Below is a small trained network, with its code and all its weights. Each question gives an input and a class and asks what happens when units are switched off, that is, made to give their printed mean instead of their output.

import numpy as np


def w(rows, s, z=0):
    codes = np.array(rows[::2]) - 128.0
    scale = np.full(codes.shape[1], s)
    scale[-1] = z or s
    return codes * scale


def f(y):
    return y / 2 * (1 + np.tanh(0.7978845608 * (y + 0.044715 * y**3)))


def log_softmax(a):
    a = a - a.max(-1, keepdims=True)
    return a - np.log(np.exp(a).sum(-1, keepdims=True))


def net(x, mask):
    res = np.array(x, float).reshape(1, 4) / 4 @ E
    y = f(res @ A[0][:, :-1].T + A[0][:, -1])
    res = res + np.where(mask, y, B[0][:, -1]) @ B[0][:, :-1]
    return log_softmax(res[-1] @ U[:, :-1].T + U[:, -1])


A, B = {}, {}
E = w([
[133,151,1,100],'x0',
[13,181,184,67],'x1',
[202,157,170,68],'x2',
[48,216,123,214],'x3',
],0.0088)
A[0] = w([
[135,39,78,147,201],'N1',
[74,169,231,57,142],'N2',
[193,37,193,111,83],'N3',
[36,199,97,143,221],'N4',
[183,109,59,111,253],'N5',
[132,155,201,209,15],'N6',
[252,173,180,119,252],'N7',
[197,115,85,98,241],'N8',
],0.011,0.0043)
B[0] = w([
[145,80,195,60,200],'N1',
[168,131,195,12,243],'N2',
[99,48,64,218,222],'N3',
[164,196,147,239,225],'N4',
[175,102,255,21,230],'N5',
[191,216,96,161,165],'N6',
[253,65,73,130,254],'N7',
[230,59,173,87,229],'N8',
],0.0076,0.0098)
U = w([
[203,32,69,182,2],'0',
[71,147,74,189,253],'1',
[14,93,77,77,2],'2',
[61,25,191,60,223],'3',
[195,48,159,2,245],'4',
[139,219,143,101,184],'5',
[34,81,79,85,2],'6',
],0.009,0.0053)

Each question gives the input, the list of numbers given to net, and the class t.
The units are the neurons (one row each of A and B). Each row of codes is followed by its name. A weight is (code - 128) times the scale printed after its matrix; where a second scale follows, it is the last column's (A, B and U).
mask holds one flag per neuron, in row order. A switched-off neuron (its flag False) gives its mean, the last column of its row in B, instead of its output. The means were averaged over made-up inputs and are rounded, as every weight is.
A unit's drop is (log p(t) with every unit on - log p(t) with that unit switched off) / (log p(t) with every unit on - log p(t) with every unit switched off).
The circuit of an input: a set's keep is (log p(t) with only the set's units on - log p(t) with every unit switched off) / (log p(t) with every unit on - log p(t) with every unit switched off). Starting from all 8 units, units are removed one at a time, each time the one whose removal leaves the highest keep (on an exact tie, the one counted first), for as long as the keep stays at least 0.8.
circuit, biggest first: the units of the circuit, biggest drop first
k most important neurons: the k neurons with the biggest drops, biggest first
drop when u is switched off: that unit's drop, to one decimal
input [-5,-5,3,2], class 0: circuit, biggest first	(N2; N5)
input [-5,2,-3,6], class 1: circuit, biggest first	(N5)
input [-8,7,-1,2], class 5: circuit, biggest first	(N6; N4)
input [-7,-8,0,-4], class 0: 2 most important neurons	(N3; N2)
input [7,-2,-5,5], class 1: circuit, biggest first	(N2; N7)
input [1,7,4,2], class 5: circuit, biggest first	(N4; N8)
input [-3,-2,-2,-3], class 0: 2 most important neurons	(N2; N3)
input [4,-8,-5,7], class 4: 2 most important neurons	(N5; N1)
input [7,1,-7,4], class 1: 2 most important neurons	(N4; N2)
input [4,7,-8,-1], class 5: 2 most important neurons	(N3; N4)
input [-5,-6,-1,-3], class 0: 3 most important neurons	(N3; N2; N7)
input [0,5,-4,5], class 1: drop when N5 is switched off	0.5
input [-7,3,1,5], class 5: drop when N7 is switched off	0.0
input [-7,5,-5,7], class 5: drop when N2 is switched off	0.2
input [-6,-6,5,-1], class 0: circuit, biggest first	(N3)
